Here is a tiny trained network, its code and every weight. The questions are about switching its units off for an input and a class, where a switched-off unit gives its printed mean instead of its output.

import numpy as np


def w(rows, s, z=0):
    codes = np.array(rows[::2]) - 128.0
    scale = np.full(codes.shape[1], s)
    scale[-1] = z or s
    return codes * scale


def norm(h):
    return h / np.sqrt((h * h).mean(-1, keepdims=True) + 1e-5)


def f(y):
    return np.maximum(y, 0)


def log_softmax(a):
    a = a - a.max(-1, keepdims=True)
    return a - np.log(np.exp(a).sum(-1, keepdims=True))


def net(x, mask):
    res = np.array(x, float).reshape(1, 5) / 4 @ E
    u = 0
    for l in range(2):
        y = f(norm(res) @ A[l][:, :-1].T + A[l][:, -1])
        res = res + np.where(mask[u : u + 10], y, B[l][:, -1]) @ B[l][:, :-1]
        u += 10
    return log_softmax(norm(res)[-1] @ U[:, :-1].T + U[:, -1])


A, B = {}, {}
E = w([
[48,151,114,146,107,61,148,116,70,121],'x0',
[83,140,84,161,69,118,208,164,134,152],'x1',
[89,147,127,128,247,98,119,107,175,114],'x2',
[132,1,117,122,200,158,181,101,115,63],'x3',
[57,120,59,109,115,127,103,169,96,197],'x4',
],0.0073)
A[0] = w([
[130,201,129,98,179,70,131,141,76,236,106],'L0N0',
[81,180,157,145,137,151,218,170,87,95,96],'L0N1',
[189,45,136,92,59,164,152,127,120,64,150],'L0N2',
[135,94,72,120,141,98,157,129,44,199,151],'L0N3',
[171,149,248,140,102,112,152,118,202,142,243],'L0N4',
[124,176,55,96,91,189,179,145,82,196,117],'L0N5',
[108,61,87,227,188,77,240,94,144,139,1],'L0N6',
[124,175,161,145,232,106,144,76,129,59,150],'L0N7',
[172,61,139,187,195,102,207,94,153,21,108],'L0N8',
[199,72,73,99,190,109,210,253,171,192,159],'L0N9',
],0.0059,0.0027)
B[0] = w([
[121,96,110,213,67,194,160,71,156,187,208],'L0N0',
[101,142,192,116,185,101,71,77,89,92,176],'L0N1',
[141,143,138,102,128,183,122,49,230,168,213],'L0N2',
[146,20,68,63,117,220,165,172,183,110,203],'L0N3',
[158,103,192,143,157,104,172,88,75,247,234],'L0N4',
[233,203,90,77,166,129,150,118,105,121,216],'L0N5',
[105,116,141,177,35,187,158,105,128,45,205],'L0N6',
[123,135,147,2,149,130,128,137,195,7,227],'L0N7',
[74,83,15,168,72,44,45,98,103,128,254],'L0N8',
[57,142,134,160,130,99,122,108,82,124,202],'L0N9',
],0.0068,0.0057)
A[1] = w([
[155,120,190,50,93,175,109,166,126,83,179],'L1N0',
[62,64,66,144,166,193,121,130,113,131,227],'L1N1',
[121,178,201,83,112,169,165,91,110,73,174],'L1N2',
[98,173,43,135,106,170,128,145,169,143,147],'L1N3',
[163,74,88,142,134,173,160,134,171,119,252],'L1N4',
[100,124,146,100,88,107,150,74,159,177,248],'L1N5',
[113,154,53,112,68,150,147,255,88,151,185],'L1N6',
[126,146,101,69,197,147,93,108,96,130,55],'L1N7',
[144,250,146,139,130,203,152,148,101,192,176],'L1N8',
[152,187,245,139,139,156,94,168,158,149,157],'L1N9',
],0.0091,0.0016)
B[1] = w([
[139,136,117,149,185,53,198,168,138,95,165],'L1N0',
[100,253,165,94,101,167,207,179,144,144,254],'L1N1',
[149,153,116,18,173,126,97,158,186,122,175],'L1N2',
[197,36,64,117,164,133,121,131,144,150,229],'L1N3',
[107,107,198,180,116,49,114,134,115,172,211],'L1N4',
[202,136,93,179,132,87,78,156,150,206,230],'L1N5',
[182,208,119,96,230,140,59,72,57,58,247],'L1N6',
[92,74,117,107,109,88,50,228,102,139,165],'L1N7',
[77,103,163,243,87,168,46,178,89,62,249],'L1N8',
[32,146,231,143,62,139,232,99,69,168,195],'L1N9',
],0.0075,0.0076)
U = w([
[252,68,179,98,76,105,136,113,188,197,60],'0',
[175,64,77,135,165,78,81,56,186,60,6],'1',
[19,72,45,173,40,147,235,106,191,31,44],'2',
[87,135,90,57,130,201,183,234,173,233,72],'3',
[94,180,172,63,173,188,248,148,47,83,176],'4',
[10,111,169,32,177,92,73,196,188,25,170],'5',
[86,131,255,252,24,164,86,152,111,179,197],'6',
[203,194,16,161,163,172,20,190,45,95,226],'7',
],0.0094,0.0022)

Each question gives the input, the list of numbers given to net, and the class t.
The units are the neurons (one row each of A and B). Each row of codes is followed by its name. A weight is (code - 128) times the scale printed after its matrix; where a second scale follows, it is the last column's (A, B and U).
mask holds one flag per neuron, layer by layer. A switched-off neuron (its flag False) gives its mean, the last column of its row in B, instead of its output. The means were averaged over made-up inputs and are rounded, as every weight is.
A unit's drop is (log p(t) with every unit on - log p(t) with that unit switched off) / (log p(t) with every unit on - log p(t) with every unit switched off).
The circuit of an input: a set's keep is (log p(t) with only the set's units on - log p(t) with every unit switched off) / (log p(t) with every unit on - log p(t) with every unit switched off). Starting from the 12 units with the biggest drops (on a tie, the unit counted first), units are removed one at a time, each time the one whose removal leaves the highest keep (on an exact tie, the one counted first), for as long as the keep stays at least 0.8.
circuit, biggest first: the units of the circuit, biggest drop first
top k neurons: the k neurons with the biggest drops, biggest first
k most important neurons of layer l: the k neurons of layer l with the biggest drops, biggest first
input [3,-3,-4,2,3], class 4: circuit, biggest first => L0N8
input [-1,-5,-7,8,1], class 0: top 2 neurons => L0N2, L1N8
input [-7,-6,3,-4,-3], class 5: 2 most important neurons of layer 0 => L0N7, L0N0
input [6,-5,-7,5,6], class 4: 3 most important neurons of layer 0 => L0N8, L0N0, L0N4
input [-2,7,0,1,5], class 7: top 2 neurons => L1N6, L0N5
input [-1,-2,5,7,-4], class 2: circuit, biggest first => L0N8, L1N6
input [6,5,4,2,-7], class 5: top 4 neurons => L0N7, L0N1, L0N0, L1N2
input [-8,0,-5,-2,-8], class 6: 2 most important neurons of layer 1 => L1N9, L1N3
input [3,-3,-2,6,5], class 3: circuit, biggest first => L1N1, L1N6
input [1,-6,-7,2,5], class 0: 2 most important neurons of layer 1 => L1N4, L1N8
input [8,1,2,1,5], class 4: top 4 neurons => L1N1, L0N2, L0N8, L1N6
input [-3,-8,-4,1,4], class 0: top 3 neurons => L1N8, L0N2, L0N7
input [-1,-8,7,-5,6], class 6: circuit, biggest first => L0N8, L0N0, L1N9
input [3,7,-7,6,7], class 4: 3 most important neurons of layer 1 => L1N1, L1N6, L1N8
input [4,0,-4,4,-7], class 1: top 2 neurons => L0N8, L1N9
input [-5,1,-1,8,5], class 3: top 2 neurons => L1N1, L1N8
input [-6,0,-4,7,-2], class 6: circuit, biggest first => L1N4
input [5,0,-8,5,3], class 4: top 2 neurons => L1N1, L0N0
input [0,-7,-5,-1,3], class 0: 3 most important neurons of layer 1 => L1N1, L1N6, L1N0
input [-5,-1,6,-1,6], class 3: top 2 neurons => L1N1, L1N6
input [-2,-6,5,-7,-3], class 6: circuit, biggest first => L1N9
input [4,3,6,-3,-3], class 5: top 2 neurons => L0N7, L1N2
input [-5,5,-8,2,0], class 0: circuit, biggest first => L0N2, L0N5
input [8,-4,-4,7,-6], class 2: 3 most important neurons of layer 0 => L0N8, L0N5, L0N6
input [-2,1,3,8,2], class 2: top 2 neurons => L0N8, L0N6
input [6,1,-3,1,-8], class 1: top 2 neurons => L0N8, L1N1
